Below are the code and all the weights of a small trained network. Each question names an input and a class and asks about switching units off, where a switched-off unit gives its printed mean instead of its output.

import numpy as np


def w(rows, s, z=0):
    codes = np.array(rows[::2]) - 128.0
    scale = np.full(codes.shape[1], s)
    scale[-1] = z or s
    return codes * scale


def norm(h):
    return h / np.sqrt((h * h).mean(-1, keepdims=True) + 1e-5)


def f(y):
    return np.maximum(y, 0)


def log_softmax(a):
    a = a - a.max(-1, keepdims=True)
    return a - np.log(np.exp(a).sum(-1, keepdims=True))


def net(x, mask):
    res = np.array(x, float).reshape(1, 5) / 4 @ E
    u = 0
    for l in range(2):
        y = f(norm(res) @ A[l][:, :-1].T + A[l][:, -1])
        res = res + np.where(mask[u : u + 10], y, B[l][:, -1]) @ B[l][:, :-1]
        u += 10
    return log_softmax(norm(res)[-1] @ U[:, :-1].T + U[:, -1])


A, B = {}, {}
E = w([
[160,222,132,178,148,202,133],'x0',
[152,128,135,96,136,136,131],'x1',
[130,129,127,125,128,128,127],'x2',
[126,172,136,111,2,134,99],'x3',
[253,109,125,204,163,96,52],'x4',
],0.0071)
A[0] = w([
[185,69,120,124,7,136,71,1],'0.n0',
[253,87,103,192,70,113,41,80],'0.n1',
[92,54,99,79,102,29,100,182],'0.n2',
[120,148,81,161,228,167,175,105],'0.n3',
[111,29,153,130,133,70,129,119],'0.n4',
[163,149,142,105,111,58,110,83],'0.n5',
[213,127,24,153,30,101,120,79],'0.n6',
[226,103,119,209,255,42,49,103],'0.n7',
[83,82,145,63,253,174,193,106],'0.n8',
[45,97,102,162,200,145,230,127],'0.n9',
],0.006,0.0075)
B[0] = w([
[88,100,119,92,141,80,117,149],'0.n0',
[35,140,182,112,245,94,57,217],'0.n1',
[194,113,216,93,115,2,144,223],'0.n2',
[112,203,129,85,122,137,95,181],'0.n3',
[79,38,103,146,145,101,148,176],'0.n4',
[117,74,156,128,144,133,128,139],'0.n5',
[38,123,215,70,187,202,139,168],'0.n6',
[137,130,61,115,45,119,217,253],'0.n7',
[114,99,171,162,162,96,64,205],'0.n8',
[128,160,182,132,157,123,67,203],'0.n9',
],0.0077,0.0071)
A[1] = w([
[80,115,135,140,92,89,74,36],'1.n0',
[98,22,139,115,136,89,109,127],'1.n1',
[126,189,15,159,179,182,221,64],'1.n2',
[128,139,123,151,19,174,226,120],'1.n3',
[177,167,51,162,151,152,171,78],'1.n4',
[82,134,139,109,114,230,112,242],'1.n5',
[116,28,30,111,129,105,209,84],'1.n6',
[121,157,133,167,206,232,31,70],'1.n7',
[178,130,157,109,139,113,138,80],'1.n8',
[164,53,150,101,1,98,134,5],'1.n9',
],0.0092,0.0028)
B[1] = w([
[173,126,136,69,188,151,124,177],'1.n0',
[164,115,71,180,137,193,46,253],'1.n1',
[113,45,163,108,152,61,46,197],'1.n2',
[182,56,101,201,253,79,94,173],'1.n3',
[71,19,168,99,176,108,40,175],'1.n4',
[239,103,30,150,98,118,157,204],'1.n5',
[181,210,57,150,93,249,161,186],'1.n6',
[84,186,166,106,20,149,247,235],'1.n7',
[44,144,110,154,152,158,128,149],'1.n8',
[57,254,148,143,115,227,182,186],'1.n9',
],0.0076,0.0069)
U = w([
[86,52,176,101,195,84,13,8],'0',
[80,230,175,100,88,152,199,110],'1',
[200,100,5,172,119,152,158,253],'2',
],0.018,0.00071)

Each question gives the input, the list of numbers given to net, and the class t.
The units are the neurons (one row each of A and B). Each row of codes is followed by its name. A weight is (code - 128) times the scale printed after its matrix; where a second scale follows, it is the last column's (A, B and U).
mask holds one flag per neuron, layer by layer. A switched-off neuron (its flag False) gives its mean, the last column of its row in B, instead of its output. The means were averaged over made-up inputs and are rounded, as every weight is.
A unit's drop is (log p(t) with every unit on - log p(t) with that unit switched off) / (log p(t) with every unit on - log p(t) with every unit switched off).
The circuit of an input: a set's keep is (log p(t) with only the set's units on - log p(t) with every unit switched off) / (log p(t) with every unit on - log p(t) with every unit switched off). Starting from the 12 units with the biggest drops (on a tie, the unit counted first), units are removed one at a time, each time the one whose removal leaves the highest keep (on an exact tie, the one counted first), for as long as the keep stays at least 0.8.
units of the circuit, in order: the units of the circuit, biggest drop first
top k neurons: the k neurons with the biggest drops, biggest first
top k neurons in layer l: the k neurons of layer l with the biggest drops, biggest first
drop of u: that unit's drop, to one decimal
input [-8,-4,3,5,-1], class 1: units of the circuit, in order -> (1.n9)
input [8,-8,-6,2,8], class 1: units of the circuit, in order -> (0.n1; 1.n7)
input [7,8,-4,0,3], class 0: top 4 neurons -> (1.n4; 1.n2; 0.n9; 0.n8)
input [8,-5,7,3,6], class 1: top 2 neurons -> (1.n7; 0.n1)
input [7,-4,5,-4,1], class 0: top 2 neurons in layer 0 -> (0.n1; 0.n7)
input [-6,-2,5,3,-1], class 1: top 3 neurons -> (1.n9; 0.n1; 0.n2)
input [1,-5,-7,3,8], class 1: top 4 neurons -> (0.n2; 0.n1; 1.n7; 0.n6)
input [7,4,7,0,3], class 0: top 2 neurons -> (1.n2; 1.n4)
input [1,-7,6,0,-1], class 1: top 3 neurons -> (0.n7; 0.n2; 1.n7)
input [-3,3,3,1,-2], class 1: top 2 neurons -> (1.n9; 0.n1)
input [-6,0,8,-1,6], class 2: top 2 neurons -> (0.n7; 1.n6)
input [-2,4,8,-1,5], class 2: drop of 0.n7 -> 1.7
input [2,-2,7,-8,-1], class 1: drop of 1.n7 -> 0.1
input [-5,6,6,-7,7], class 2: drop of 0.n7 -> 0.3
input [-8,5,0,-4,8], class 2: units of the circuit, in order -> (0.n7)
input [7,3,-7,-3,6], class 0: drop of 0.n7 -> 2.8
